[[196.88, -38.26, 23.49, 159.31, 188.01, -65.17, 146.77, -14.84, -15.98, -66.30, 20.82, 40.94, -50.38, -56.59], [-82.67, -38.26, 5.27, -38.79, 69.69, 127.87, -190.34, 34.98, -39.61, 109.83, -132.81, -195.08, -50.38, -117.95], [20.27, -59.59, 5.27, 21.69, 80.72, 15.24, -82.39, 34.98, 34.41, 109.83, -89.74, -168.54, -50.38, -117.95]]
Which number is the smallest entry?
A: -195.08
The entry just left of -39.61 is 34.98
The entry just left of the smallest entry: -132.81
Which number is the entry just left of -38.79?
A: 5.27
The entry just right of 40.94: -50.38
Which number is the largest entry?
A: 196.88
Which number is the entry just left of -89.74?
A: 109.83

Read these off the table that follows. Counting starts at 0.
1) Read off the entry at row 0, column 1.
2) Read off the top entry of the column that holds the largest entry.
3) Read off the entry at row 0, column 2.
4) Read off the entry in row 0 and column 0.
5) Read off the bottom-right entry.
6) Read off the entry just left of -2.
7) Read off the entry directly below -42.
8) Read off the entry just left of 26.
-464,-80,15,-401,-372,-47,-48,-85,-104,18,-42,-382,576
3,11,13,-30,-6,-7,12,18,-1,0,-2,4,26
1) -80
2) 576
3) 15
4) -464
5) 26
6) 0
7) -2
8) 4

Questions about the table below.
1) What is the entry just right of the largest entry?
2) What is the entry just left of 12.958?
3) What is the entry just right of 10.351?
4) What is the entry just left of the smallest entry?
5) What is the entry just left of 11.458?
[[ -0.181   8.232 -14.315   4.291 -16.347   9.314   5.785   9.169  16.383
   16.054 -10.376  -0.460]
 [  5.923   0.338  -5.180  -3.218  -4.395   1.789  -3.804   0.063  13.022
    1.765  -0.097   1.486]
 [ 10.162  -3.988   4.467   9.812   1.752  -5.031  10.426  -5.520  10.947
   -3.298 -13.522   8.523]
 [  7.767  -2.517  -0.106 -12.011   1.921  -0.665 -15.926  -2.979  10.845
   -4.916  13.770   0.226]
 [ 11.673  -5.251   4.445  -3.003   4.984  -5.146  -4.555  -6.288  12.654
   -8.076   2.651   3.516]
 [  8.248  -3.718   1.592  -1.584   1.897  -2.564  -3.994  -4.687   8.624
   -4.175   1.308   5.504]
 [  9.028  -2.843   2.220  -4.766   2.753  -2.162  -7.804  -3.697  11.104
   -5.050   5.559   3.506]
 [  5.142   1.445  -4.391  10.276  -6.832   1.513  11.458   0.869  12.168
    6.078 -15.606   6.087]
 [ -0.038   7.226 -14.761  -9.862 -13.299  10.118 -11.930   8.754  15.673
   11.914   8.792  -4.975]
 [ 13.367  -8.010   9.870  12.574   7.081  -9.542  12.958 -10.094   9.174
   -8.889 -15.120  11.336]
 [ 13.549  -6.899   9.182   0.048   8.824  -7.769  -1.765  -8.951  11.101
  -11.766  -0.747   6.893]
 [  0.778   6.127 -13.256  -6.538 -12.165   8.728  -8.135   7.262  14.660
   10.779   4.645  -2.753]
 [ 13.423  -7.450   7.182  -9.565   9.725  -6.746 -13.223  -8.858  11.270
  -13.702  11.650   3.014]
 [  0.152   7.317 -14.879 -11.091 -12.897  10.351 -13.605   8.868  15.697
   11.346  10.352  -4.627]]
1) 16.054
2) -9.542
3) -13.605
4) 4.291
5) 1.513

-52,67,-493,50,351
The maximum: 351
The entry just left of 50?
Answer: -493

arr =
-124,-64,42,-30,60,-83,-185,95,119,-12,94,230,-45
84,-167,147,16,-203,-202,-22,-43,104,54,128,5,69
-344,-195,469,12,147,282,47,-69,152,-45,2,-230,147
-192,110,-66,43,137,2,-91,53,89,-71,-34,179,-115
97,-122,88,273,-2,102,208,-74,-163,36,-13,-140,-22
103,75,454,158,100,235,155,-39,49,-6,18,-47,305
-34,-130,38,-46,65,-101,-196,-60,-156,-89,-15,-31,66
-3,-168,-44,-211,92,-74,-209,-62,-109,-150,92,-84,-97
Indices start at 0.
The entry just right of the largest entry is 12
The entry in row 1 and column 0: 84
The top-right entry -> -45
Which number is the entry directly below 84?
Answer: -344
Which number is the entry at row 2, column 1?
Answer: -195
Which number is the entry directly above the largest entry?
Answer: 147
The entry in row 0 and column 1 -> -64
The entry directly above -209: -196
The bottom entry of the column that holds the largest entry -> -44
The entry just left of -91 -> 2
Which number is the entry directly below the largest entry?
Answer: -66
The largest entry is 469
Which number is the entry directly above -69?
Answer: -43
The entry directly below the smallest entry is -192
The top entry of the column that holds the largest entry -> 42
The entry directly above -89 -> -6
The bottom-left entry is -3
The entry at row 0, column 0: -124
Which number is the entry at row 1, column 1?
Answer: -167
The entry directly above -211 -> -46
Which number is the bottom-right entry?
Answer: -97
The entry directly above -202 -> -83
The entry just left of 36 -> -163

[[-452  186  386 -300  183  298  265  308  360 -331  215  253 -440]
 [-517   37  130 -387   32   52  399   65  119 -222   -4  130 -453]
 [-238 -174  -56 -227 -136  -86  198 -181 -164 -221 -181  -96 -329]]
Indices start at 0.
The entry in the bottom-left corner: -238
The top-right entry -> -440
The median of all entries: -56
The top entry of the column that holds the smallest entry?
Answer: -452
The top entry of the column that holds the largest entry: 265
The entry in row 0 and column 1 -> 186
The entry at row 1, column 0?
Answer: -517
The entry in the bottom-right corner?
Answer: -329
The entry in row 0 and column 2 is 386
The entry directly below the centre entry is 198
The entry at row 1, column 2 is 130
The entry just left of 32 is -387
The entry just right of 386: -300
The entry just right of the centre entry?
Answer: 65
The entry just left of -56?
Answer: -174

X = 396,474,-305,6,-409,-570,-337,568,88,-344,-252,-165,-290,-309,34,28
The second entry from the right is 34
Which number is the 4th entry?
A: 6
The entry just right of 34 is 28
The second smallest entry: -409
The second largest entry -> 474

M =
464,120,-401,-487,420,9,-76,129,7,-71,199,-71,234,79,-324
356,123,-226,-418,56,-226,49,-34,-72,-135,204,-203,175,-9,-313
341,53,276,-39,15,-94,135,229,24,-254,107,28,24,-119,-39
41,-5,-240,-126,362,52,-37,-204,216,-130,19,-257,412,139,-15
-307,77,-312,-56,-127,-272,-95,-523,77,321,17,-460,11,187,-27
251,275,-192,-309,-193,-259,163,-44,-221,249,329,-86,-96,22,-301
110,78,-389,-333,-62,-62,-38,-85,-189,256,194,18,-18,9,-291
Counting starts at 0.
Report the top-left entry.
Answer: 464
The top entry of the column that holds the smallest entry is 129
Report the entry in row 0 and column 1.
Answer: 120
The entry just right of 53: 276
The entry just left of the smallest entry is -95
The bottom entry of the column that holds the largest entry -> 110
The entry in the top-right corner: -324
Report the entry directly below -254.
Answer: -130
The entry at row 0, column 2: -401
Report the entry directly above the centre entry.
Answer: 229
The entry directly below -135 is -254
The entry directly below 129: -34
Report the entry directly below -401.
Answer: -226
Report the entry in row 2 and column 0.
Answer: 341
The entry just left of -221 is -44
Report the entry directly above -27.
Answer: -15
The entry just left of 79 -> 234
The bottom entry of the column that holds the smallest entry -> -85
The entry at row 1, column 0: 356
The entry just right of the centre entry is 216
The entry just left of the centre entry is -37
The entry just right of -307 -> 77
The entry directly above -135 -> -71
The entry directly below 216 is 77
Report the entry directly below 28.
Answer: -257
Report the entry at row 1, column 1.
Answer: 123
The entry directly above the smallest entry is -204
The entry in the bottom-right corner -> -291
